Here is a tiny trained network, its code and every weight. The questions are about switching its units off for an input and a class, where a switched-off unit gives its printed mean instead of its output.

import numpy as np


def w(rows, s, z=0):
    codes = np.array(rows[::2]) - 128.0
    scale = np.full(codes.shape[1], s)
    scale[-1] = z or s
    return codes * scale


def f(y):
    return y / 2 * (1 + np.tanh(0.7978845608 * (y + 0.044715 * y**3)))


def log_softmax(a):
    a = a - a.max(-1, keepdims=True)
    return a - np.log(np.exp(a).sum(-1, keepdims=True))


def net(x, mask):
    res = np.array(x, float).reshape(1, 7) / 4 @ E
    y = f(res @ A[0][:, :-1].T + A[0][:, -1])
    res = res + np.where(mask, y, B[0][:, -1]) @ B[0][:, :-1]
    return log_softmax(res[-1] @ U[:, :-1].T + U[:, -1])


A, B = {}, {}
E = w([
[72,10,113,144,191,74],'x0',
[124,130,130,127,127,127],'x1',
[154,72,239,141,118,180],'x2',
[37,142,106,117,206,232],'x3',
[136,127,122,130,128,130],'x4',
[137,68,91,12,58,156],'x5',
[84,104,95,201,1,150],'x6',
],0.0096)
A[0] = w([
[117,154,36,86,118,88,70],'neuron 0',
[126,193,148,100,111,133,61],'neuron 1',
[134,57,82,11,63,173,49],'neuron 2',
[200,136,159,101,137,36,83],'neuron 3',
[108,173,151,207,154,100,37],'neuron 4',
[169,44,248,132,108,201,28],'neuron 5',
[84,78,123,136,160,58,128],'neuron 6',
[187,98,121,153,66,74,92],'neuron 7',
[156,202,118,144,60,182,101],'neuron 8',
[72,121,97,131,144,208,67],'neuron 9',
[169,211,150,111,119,156,99],'neuron 10',
[110,173,23,109,132,81,55],'neuron 11',
[185,100,138,166,51,58,72],'neuron 12',
[194,130,117,27,193,132,44],'neuron 13',
[126,171,25,148,148,81,107],'neuron 14',
[71,168,122,121,162,237,88],'neuron 15',
[94,107,124,145,147,220,81],'neuron 16',
[93,94,73,187,23,163,2],'neuron 17',
[167,189,119,89,81,171,55],'neuron 18',
[88,43,109,108,137,93,52],'neuron 19',
[87,34,119,146,143,95,88],'neuron 20',
[148,144,123,222,153,128,35],'neuron 21',
],0.011,0.004)
B[0] = w([
[161,169,185,130,73,166,184],'neuron 0',
[164,70,100,134,134,131,156],'neuron 1',
[122,229,145,245,128,3,246],'neuron 2',
[59,138,112,59,176,120,200],'neuron 3',
[120,180,147,192,129,63,176],'neuron 4',
[167,167,179,111,29,211,231],'neuron 5',
[187,70,86,137,109,139,189],'neuron 6',
[95,164,100,78,145,118,215],'neuron 7',
[172,69,90,138,141,122,224],'neuron 8',
[96,204,70,53,141,102,186],'neuron 9',
[186,37,67,148,148,129,192],'neuron 10',
[150,136,186,102,60,218,187],'neuron 11',
[81,184,87,42,150,128,233],'neuron 12',
[54,74,163,178,217,153,207],'neuron 13',
[150,140,185,121,78,188,188],'neuron 14',
[117,139,109,72,135,88,218],'neuron 15',
[134,160,116,69,125,115,186],'neuron 16',
[21,11,185,148,237,186,223],'neuron 17',
[159,92,84,156,108,113,198],'neuron 18',
[180,109,100,140,115,111,182],'neuron 19',
[204,83,65,134,107,145,192],'neuron 20',
[130,169,151,159,117,66,167],'neuron 21',
],0.011)
U = w([
[73,190,55,8,114,125,84],'0',
[210,72,35,159,92,145,113],'1',
[157,175,226,107,30,219,105],'2',
[112,210,148,237,100,56,83],'3',
[38,75,179,144,185,178,253],'4',
],0.012,0.0034)

Each question gives the input, the list of numbers given to net, and the class t.
The units are the neurons (one row each of A and B). Each row of codes is followed by its name. A weight is (code - 128) times the scale printed after its matrix; where a second scale follows, it is the last column's (A, B and U).
mask holds one flag per neuron, in row order. A switched-off neuron (its flag False) gives its mean, the last column of its row in B, instead of its output. The means were averaged over made-up inputs and are rounded, as every weight is.
A unit's drop is (log p(t) with every unit on - log p(t) with that unit switched off) / (log p(t) with every unit on - log p(t) with every unit switched off).
The circuit of an input: a set's keep is (log p(t) with only the set's units on - log p(t) with every unit switched off) / (log p(t) with every unit on - log p(t) with every unit switched off). Starting from the 12 units with the biggest drops (on a tie, the unit counted first), units are removed one at a time, each time the one whose removal leaves the highest keep (on an exact tie, the one counted first), for as long as the keep stays at least 0.8.
units of the circuit, in order: the units of the circuit, biggest drop first
most important unit: the unit with the biggest drop
k most important neurons: the k neurons with the biggest drops, biggest first
drop of u: that unit's drop, to one decimal
input [2,5,7,-3,-8,-7,-1], class 2: most important unit : neuron 5
input [1,-7,-5,5,-7,-6,1], class 3: 2 most important neurons : [neuron 4; neuron 12]
input [3,-5,-5,4,0,-5,3], class 2: units of the circuit, in order : [neuron 14; neuron 11]
input [-7,-8,3,6,-2,6,5], class 1: 2 most important neurons : [neuron 8; neuron 18]
input [-7,-5,-6,-5,6,1,1], class 1: 4 most important neurons : [neuron 10; neuron 8; neuron 18; neuron 5]
input [-8,-1,-4,-8,1,-5,0], class 0: 2 most important neurons : [neuron 12; neuron 3]
input [0,-6,6,8,6,-7,-3], class 0: 2 most important neurons : [neuron 2; neuron 15]
input [-1,2,-4,6,5,7,2], class 3: 2 most important neurons : [neuron 2; neuron 12]
input [-1,4,-2,6,-1,-5,8], class 4: 4 most important neurons : [neuron 17; neuron 12; neuron 2; neuron 7]
input [0,-5,5,5,2,7,2], class 3: 2 most important neurons : [neuron 2; neuron 12]
input [0,6,-4,2,-7,-5,-2], class 3: 2 most important neurons : [neuron 5; neuron 4]
input [6,1,4,-8,4,-4,-7], class 0: 2 most important neurons : [neuron 3; neuron 17]
input [5,-4,8,5,2,-6,2], class 2: 2 most important neurons : [neuron 5; neuron 2]
input [6,7,7,-2,8,7,6], class 2: 2 most important neurons : [neuron 5; neuron 8]
input [0,-8,6,-1,8,8,4], class 3: units of the circuit, in order : [neuron 2]
input [7,-1,7,-8,1,-5,-5], class 0: 2 most important neurons : [neuron 3; neuron 12]
input [-8,7,3,-2,4,-2,-8], class 1: drop of neuron 10 : 0.9
input [2,0,-6,-7,8,1,-8], class 4: drop of neuron 9 : 0.2
input [3,6,-2,5,4,-3,-1], class 0: drop of neuron 2 : 0.2
input [6,8,-3,7,3,-6,7], class 0: units of the circuit, in order : [neuron 9]
